[ 34  19   9  -7 -12 -10 -21  -9 -21  29  34 -18  45  -7  12   7   6 -31
  13  46  -3   2 -16  60 -28  -2 -14 -45   5 -85  -4  21 -32 -10 -61  20
  21  12 -25   2  -8  16 -11  -3  -7  10 -29  21  -1 -34  -8  25  -9  46
  42  -1   7   1  -6   4  -1  39   2   8 -24  -3  17] | (18)
[ 24  12   6  18   0  -9  -7 -28 -43   9  31   8  29  -8  20  34  28 -29
  20  34   1  27  -7  38 -23  -7  -7 -43   3 -48  -1  -1 -31   7  -9  11
   7 -25 -25  -4 -24  15  -3   8  -1  17 -30  38  13 -34   5  10  -5  16
  18 -12  -5   2  23  10   5  25  20  14 -14  -2  33] | (18)
[ -5   0  -1   6  -4   0  41  -6 -19 -14  -6  15  37 -14  18  15  33   2
  -9 -12 -19  81   8  12  -1   1  20 -13   6   4 -31   4 -36  32  -1  -5
  -5  30  -8  10 -15   3   0 -13 -17 -11  28  30  17 -13  -2 -13  -7  11
 -49 -51  16  -5   7  13   0 -11  28  -2   0  -2   6] | (19)
[ 39  29  -2  14  -6 -26 -18 -26 -31  23  32   5  71 -20  25 -16  21 -21
  19  55  10  23 -12  57 -34 -15 -27 -52   4 -58  -7   4 -38   6 -27  26
 -29 -18 -21   1 -10  15  -9  39 -51   7 -11  36   2 -43  14  25  -9  25
  12 -18  12  -5   9   0  -6  12  23 -11 -16   6  12] | (18)
[-29   4  16  -3 -13 -10  -6  -3  -5   6  35  11  40  -8   2  32  12 -23
 -13  48   7   6 -20  33 -25  -1   0 -30  11 -14 -32 -11 -11  20 -28  15
   3 -19 -27  -4 -15   5   1  -3  -8   6 -43  18  20 -13 -16  18  10  26
  -5  -2   8 -14  -8   8   7  37  -5  -8 -12  10   2] | (18)
[ 21   6  16  11  -9 -12  -6 -22 -21  -2  29   6  16   7   9  10  14 -31
 -14  33  -6  15 -27  54 -34 -21   4 -41  -3  -1 -26  -7 -39  20 -24   2
 -16  -9 -21   8 -18   1   4  -9  -1   4 -17  25 -13 -33 -14  19  -3  35
  33 -13  11 -14  -3  -3  15  26 -12  -1  -2   1   7] | (18)
[  42   22    3    1  -14   34   -9  -16  -23   -9   24    9   43  -23
   16   -1   -4  -35   19   44  -10   50   -9   31  -20  -25  -10 -104
   -5  -12  -62  -10  -60   10  -13   -2  -17   -8  -26   -1    4    2
  -20   15  -14    0   -9   22   19  -18    5   15   11   26   31  -25
   -2  -24   24    4    9   11    5    0    0    1    1] | (18)
[  45    1    3    5  -32   -3  -12  -15   -6  -17   26   17   46  -15
   -8   22   20  -25    3   41 -108   19   -7   38  -22    0  -14  -47
    2  -33  -45   -8  -19   14  -18   15  -26    3   -5   -6  -19    3
   14   22  -15    0  -16   18   14  -10   32   22    1   24    6    0
   -1   -8   10   -4    3   31   -7    8  -14    1  -14] | (18)
[ 32  14   8  16 -10  21  -4 -44 -22  10  39  33  33   9  21  16  -1 -40
  11  33   0  13  10  18 -21 -13  -1 -55   6 -19 -17  45 -36   7  -5  -6
   9 -23 -18 -12 -22  14 -18  -2  -4   2 -25  18   6 -61   3  19  17  35
  18  -3  20   1  -8  10 -11  23  31   7 -11   4  13] | (18)
[ 30  10   0  14  -5 -19 -14 -13 -14  16  21  14  11   2   5   8 -11   0
   2  22  14  -4  -3  43 -21 -10  -4  -7   3 -93  27  15  16   8 -15  10
 -28 -23 -35  -7  -9   9   9  11 -21  20 -23 -22  12 -20   9  12   6  27
  23  10 -27  -8   4   0 -15  30   6  -2   3   6   5] | (18)
[ 54  12  27  -3 -12   4 -19 -29 -37 -25  38  -8  47  -2   8 -22   7 -13
  24  17  -6   5  -5  45 -10 -13  -5 -69 -19 -19 -18  24 -20  20 -32  28
 -15 -27 -31  10 -45  12 -26   7   4  18 -41  14   0 -33   4  28  33  32
   5 -23  12 -11  -1  -5  -4  54  26 -14  -7  12   3] | (18)
[ -5  10   6  12  -1  -6   9 -13   1  49   0  -3  61  -7 -36  24  30 -24
  14  47   8  37 -11  17 -55  15  -3  -3  27 -52   4   2  -6  -5  -2  28
  20  13 -20   5   9   8 -14 -18  -5  -2  10  51   4  -5  -2   7 -13  10
 -13 -11  11   5  12   6   6 -50 -13  -5  -7  -6  10] | (18)
[ 33  11 -11  16  -9   5  -5 -27 -25  -2  26   5   4  -7  14   3  11   7
  -3  20   6  36   9  48 -17 -16  -6 -39  -2 -42  -1  21 -13   4 -10   9
  -2 -20 -28  13 -15  15  13  12   1  17 -15  25  -2 -41   3  11  -3   9
   4 -13   2  -8   9   6   4  10  47   6 -21  13  20] | (18)
[ 25  -6  -4  14   7   3 -34 -20 -19  -3  24  -6  27   3  22  36  -1 -17
   7  21   0 -36 -12  40  24 -18 -21 -28 -11 -27  26  59  12   9 -15  14
 -16 -43 -20  -2 -31   9   0   1  -2  15 -15   0  -7 -45   6  26  -7  25
  14   2  -3   1  12   8   1  50  25  -5 -10   8  13] | (18)
[  8   1  20  11   6 -18  15 -10   8  13  13   6  19  16   3  16  30  -7
 -18  19  -4  24  18  58 -14  -3  -8 -37  10  38 -40 -15 -34  16 -18  11
  10 -13  -6 -18 -15  -1 -18 -30 -16   8 -26  30  21 -18  11   5  12  23
   8 -29  21  19  26  24  13   9   1  12  -1 -11  39] | (19)
[ 27   4   4  -2  -3  -6 -13 -17 -24  15  24   6  60  -9  24  -2  34 -22
   9  24 -14  29  36  55 -19  -6   1 -59   3 -37   0   5 -10   4 -25  26
  21  -7 -21   3   5  20  -7   4 -20   5  -7  13  23 -24  -2  16  -7  17
   9  -4  13  -5  14  -6  -4   4  -2  17  -9 -24  20] | (18)
[ 34  18  -7   6 -11  -8 -12  -8 -37  32  12   9  46 -13   8  -2 -10 -16
  16  26  -5  41  -6  58 -27 -15  -3 -92   2 -32 -40   6 -22   4  -7   5
   5 -26 -20  -4  -2  16 -52  17 -51   0 -16  19  36 -27  -6  24  -3  22
  -6 -10  -4 -24  21  -1  18  10  -7   1   1   9  26] | (18)
[ 33  -2   9  -1  -5  -4  -5 -15  -1 -21  16  12  18   5  12  13  30 -13
  -2  43   5  20 -10  28 -14 -15  -9 -23  11  -5 -34  -7 -30  18 -20   0
 -27  -1  -6  -3 -11  -2 -10  -5  -5  12 -19  19   8 -31  -2  -1  -7  33
  17 -24  -3  -9  15  15   8   8  11   6  17  -6   6] | (18)
[ 27  26 -16  25 -15  -3 -11  -4 -27   6  46  32  35  -8  26   1 -13 -21
  31  32 -10  33 -12  58 -28 -20 -10 -60 -11 -33 -21  18 -48   3 -24  10
  19 -27 -24  -6 -13  15  -4  37  -7   4 -25  12  14 -29  34  26  14  29
  18  -1  -9  -7  29 -10   9   5   7   5  -7  18  14] | (18)
[  9  20 -26  17 -13 -11  18 -23 -19  27  15  -7  56  -6  14  30  28 -15
   8  46  20  49  -6  59 -27  13  21 -47  18 -52 -37  -4 -67  26 -22  14
  43   4 -21  -4  -8  17 -10   0  -7  13  -8  47  22 -20   4  24  -8  46
   3 -32  17   6   5  24   0   7   9  15  -6   4  26] | (18)
[  9   3   5   9  -9 -26 -11 -12 -11  20  14  -2  69 -12  25  55  19 -29
  -3  42   1  35 -10  61 -27 -13  -3 -22  11 -31  -3   1  -5  18 -30  -1
 -16 -15 -17   3 -45   6  18 -13  -9  23 -29  19  16 -43 -16  17  -8  30
  14 -24  22  31  24  17   7  26  29  -8 -24   8   7] | (18)
[ 16   8   6   1   4  -9 -18 -20 -21 -12  20   6  70  -4  23   3   2 -39
  10  12  -6  34  -6  32   0 -23  -7 -58   3 -34 -42  -1  -4  -1 -17  19
 -36 -10  -1  -2  -4 -14   3  10 -10   5   9  12   4 -32 -42   9  -6  15
  10 -16 -25  21  17  -8   0   5  13 -15  -5  -3  34] | (18)
[ 39  23   9   0  -1 -17  -2 -32 -26  37  28  14  46   1  28   9  17 -16
  -1  36  -7  36  -3  37 -15 -12   4 -37  -9 -29 -18  24  -7  -1 -26  25
 -11 -10 -13 -12   5   1  10 -10 -11  13  -8  15   4 -12  -5   9  -2  28
  28 -18   7  27 -13  17   9   2  16   7  -9  -1  12] | (18)
[ 38  21  21   9   6  16 -23 -28 -30   4  45  15  48 -11   4   9  -6 -23
  13  49  -2  17  -9  66 -31 -22  -3 -61  21 -27 -21   6 -31  -9 -31  16
   1 -30 -32 -30  -6  22  -3  10 -10   5 -52  12  19 -42   9  24   8  40
  45  18  -7  -7  19  13   9  32   5   8  -2   2  11] | (18)
[ 17   7  -7  10 -16  -4   2 -11 -19  25  10   2  10  -6 -13  18  13 -10
  12  41  -1  17 -15  12 -16   6   0 -14  -2 -10  -8   4 -14   3  -4   7
  12  -3 -18  -7  -5  18  -4  14   0  -4 -49  33  32 -14  14  14  -2  21
  14  12   0 -11   4   5   6   4  -2  -8   0 -12  -3] | (18)
[ 41   3  11   3  -7 -25 -11  -9  -2  40  17  -5  55 -14  18  14  15 -75
   4  48   2  24 -20  45 -28  -3   3 -41  32 -41 -19   3 -18  -5  -5  20
   1 -14 -27  -3  15  11  -7  -1 -19  -2   1  33   0 -23   5  20 -15  21
  14  -6 -10   0  18 -11   3  -2  -3  17 -14 -13  27] | (18)
[ 28  21   8  18 -19  -6  -7 -25  -9 -12  19  -7  42 -14  19  36  20 -14
   2  37   3  27  15  51 -24  -6   6 -35  55 -10  10   9 -16  17 -21   7
  -5 -19 -18   1 -35  18  -2   7  -8  20 -22  22  15 -23   2  29   0  27
  -9 -13  11  -4   8  16  -1  24  17   1 108   2  11] | (18)
[ 14   9  12  13 -12 -18  -2 -12 -10   9  16   0  46 -14  12  26 -45 -18
  23  40   1  28  -1  47 -20  -2  12 -49  11  -8 -30  15 -30  -1 -16  -1
 -37 -31 -18  -4 -14   4   1  51 -10  44 -25 -11  24 -31 -53  12  36  33
 -10  -8  23 -13   6   5  20  26  13   4 -15   2  -6] | (18)
[  8  13  20  17 -19 -22  -1 -13 -31  53  24   5  74  -1  24  25  29 -36
  14  51  -8  50   4  74 -23   3   7 -53  16  -2 -35 -33 -72 -15 -12 -15
  29 -18 -26 -17 -26  10 -22 -30 -25   3 -13  56  32 -29  24   9  13  32
  24   2   9 -24   7  10   8   8 -15  18  -2   0  46] | (18)
[ 30   8  10   4 -30 -29 -48 -15  -8  29  19   0  63 -17 -24   9  25 -27
 -26  55  -6  19 -25  55 -23   8  -3 -63  34 -29 -27   0 -30 -35 -21   4
  16  -9 -10  11   6  15 -10   4 -16   9 -13  38  21  -5  -9   9  -4  19
   7   7   8 -14   8   4   0  14 -35   2   0  -6  23] | (18)
[  3  14   2  15  -7   8 -19 -38 -31  -1  44  13  30 -16  13  -2   7 -21
  20  21  -4  -5 -10  26 -10 -19   5 -53   5 -42  12  33 -17  -5 -18  19
 -17 -20 -39 -15 -23  10   8  34   6  14 -35   1   3  -9  -2  30  -5  33
  -4  -1  16  12 -30  14   9  29  23   3 -10 -16   0] | (18)

[ 25  30 -21  12   3  -8  12 -23  32  26   3 -18   7 -25  17  -2   6  -3
  16  17   3 -13   6  -4   6  19 -13  12   8 -10   2  26  51  23   1  24
  17 -15 -22  -5  -1  12  -3 -11  -2 -29   4   1  -5 -18  10  21  -9 -15
  22 -17 -18  11 -21  10   8  11  -2 -15   0  31   8] | pep
[-57 -62  20 -39 -26  -7 -31  18 -68 -36 -19  13 -44  54 -18   6 -49   1
 -77 -20  30  35  19  27 -13 -56  13  18 -28  -5 -22 -74 -56 -22 -26 -28
 -16  31  -6 -28   1  12   1  50 -75  29 -20 -43  14  13  -3 -52  20  18
 -22  35  53 -40  20   3 -32 -18 -10  22  -2 -63  22] | kiz
[ -6   0 -23 -12 -17 -18 -15  -7 -21  18  29 -16 -15  -7   9   8   4 -45
 -19   2 -16   2  34   7   6 -19  -3  14   2   1  -2 -21  14  24   5  -4
  21   4 -29 -34  -8  13  -1  29 -30  -5 -21 -10  15 -17 -19  -4  -5  -1
  23  11  26  -6  -6   6 -12  -4   9   6 -10   0  13] | pep
[-40  -6 -14 -32  16 -24 -12 -18 -60 -11  -9   0 -23 -37 -11  27  28 -28
 -70 -10 -33 -11   6  21  -2 -25   1   9 -26   1  -7  -7  -6 -26  -9 -17
  22  40 -17 -16 -23  11   6  22 -36  -2 -26 -12 -15  14  -3 -15 -28   3
 -11 -21  53  -3 -12   8  -4 -19  -9  10  -9 -25  -2] | turu
[ -9   6 -23 -18   4 -19 -11 -16 -31   5  21  -8  -6 -30  15  18  14 -45
 -24  -4 -30 -10  21   9  -1 -12   6   2   0  -4   1 -11   3   5   2 -11
  23  19 -25 -37 -10   1   1   8 -27  -7 -20  -3  -3  -9 -17   0 -19   5
   5   3  24  -1  -7   7 -13 -10   5  -3 -21   0   5] | pep
